Below are the code and all the weights of a small trained network. Each question names an input and a class and asks about switching units off, where a switched-off unit gives its printed mean instead of its output.

import numpy as np


def w(rows, s, z=0):
    codes = np.array(rows[::2]) - 128.0
    scale = np.full(codes.shape[1], s)
    scale[-1] = z or s
    return codes * scale


def f(y):
    return y / 2 * (1 + np.tanh(0.7978845608 * (y + 0.044715 * y**3)))


def log_softmax(a):
    a = a - a.max(-1, keepdims=True)
    return a - np.log(np.exp(a).sum(-1, keepdims=True))


def net(x, mask):
    res = np.array(x, float).reshape(1, 5) / 4 @ E
    y = f(res @ A[0][:, :-1].T + A[0][:, -1])
    res = res + np.where(mask, y, B[0][:, -1]) @ B[0][:, :-1]
    return log_softmax(res[-1] @ U[:, :-1].T + U[:, -1])


A, B = {}, {}
E = w([
[69,146,99,66,96,176],'x0',
[117,102,140,85,247,41],'x1',
[173,103,250,82,75,139],'x2',
[120,92,150,148,166,171],'x3',
[180,180,153,155,202,208],'x4',
],0.012)
A[0] = w([
[149,122,144,142,7,128,219],'neuron 0',
[73,68,51,118,108,68,220],'neuron 1',
[50,179,112,82,130,228,119],'neuron 2',
[185,95,168,158,189,136,137],'neuron 3',
[104,141,151,122,93,93,254],'neuron 4',
[148,168,87,142,152,128,218],'neuron 5',
],0.013,0.005)
B[0] = w([
[174,214,92,154,123,150,235],'neuron 0',
[95,119,38,69,168,110,249],'neuron 1',
[122,180,95,153,234,151,209],'neuron 2',
[7,198,182,90,109,187,212],'neuron 3',
[175,125,71,81,194,113,187],'neuron 4',
[117,191,169,206,143,115,186],'neuron 5',
],0.015,0.014)
U = w([
[145,77,136,157,96,156,1],'0',
[224,103,154,52,156,120,105],'1',
[129,216,117,163,229,187,208],'2',
[59,63,172,93,138,48,90],'3',
[102,117,243,144,65,210,95],'4',
[94,54,54,135,158,60,209],'5',
[238,139,157,183,3,168,62],'6',
[95,48,125,170,81,159,26],'7',
],0.011,0.0061)

Each question gives the input, the list of numbers given to net, and the class t.
The units are the neurons (one row each of A and B). Each row of codes is followed by its name. A weight is (code - 128) times the scale printed after its matrix; where a second scale follows, it is the last column's (A, B and U).
mask holds one flag per neuron, in row order. A switched-off neuron (its flag False) gives its mean, the last column of its row in B, instead of its output. The means were averaged over made-up inputs and are rounded, as every weight is.
A unit's drop is (log p(t) with every unit on - log p(t) with that unit switched off) / (log p(t) with every unit on - log p(t) with every unit switched off).
The circuit of an input: a set's keep is (log p(t) with only the set's units on - log p(t) with every unit switched off) / (log p(t) with every unit on - log p(t) with every unit switched off). Starting from all 6 units, units are removed one at a time, each time the one whose removal leaves the highest keep (on an exact tie, the one counted first), for as long as the keep stays at least 0.8.
circuit, biggest first: the units of the circuit, biggest drop first
top k neurons: the k neurons with the biggest drops, biggest first
drop of u: that unit's drop, to one decimal
input [-4,6,8,-2,1], class 4: circuit, biggest first : (neuron 3; neuron 1; neuron 2)
input [-2,-5,8,-3,5], class 6: circuit, biggest first : (neuron 2; neuron 1)
input [-4,-8,8,1,3], class 6: circuit, biggest first : (neuron 2)
input [-1,0,5,3,-7], class 5: top 3 neurons : (neuron 3; neuron 2; neuron 5)
input [6,2,5,-3,-3], class 1: circuit, biggest first : (neuron 3; neuron 5)
input [1,-4,5,-2,-4], class 6: circuit, biggest first : (neuron 2; neuron 3)
input [-8,-6,3,-1,-1], class 6: circuit, biggest first : (neuron 2; neuron 1)
input [-5,5,7,-6,-3], class 1: circuit, biggest first : (neuron 2; neuron 4)
input [7,1,8,-4,-6], class 1: top 2 neurons : (neuron 3; neuron 5)
input [2,2,8,-7,-2], class 1: top 3 neurons : (neuron 4; neuron 2; neuron 3)
input [-5,-3,3,1,-1], class 6: top 3 neurons : (neuron 2; neuron 1; neuron 5)
input [-7,-7,0,1,6], class 4: top 2 neurons : (neuron 2; neuron 1)
input [-5,6,5,8,-8], class 3: top 2 neurons : (neuron 3; neuron 0)
input [7,3,4,-4,-7], class 5: circuit, biggest first : (neuron 1)
input [-7,4,6,-4,1], class 4: drop of neuron 1 : 0.2
input [0,-1,5,8,-4], class 6: drop of neuron 3 : 0.1
input [-7,-3,4,5,8], class 4: drop of neuron 3 : 0.0
input [-6,-5,4,-5,-4], class 6: drop of neuron 2 : 0.4
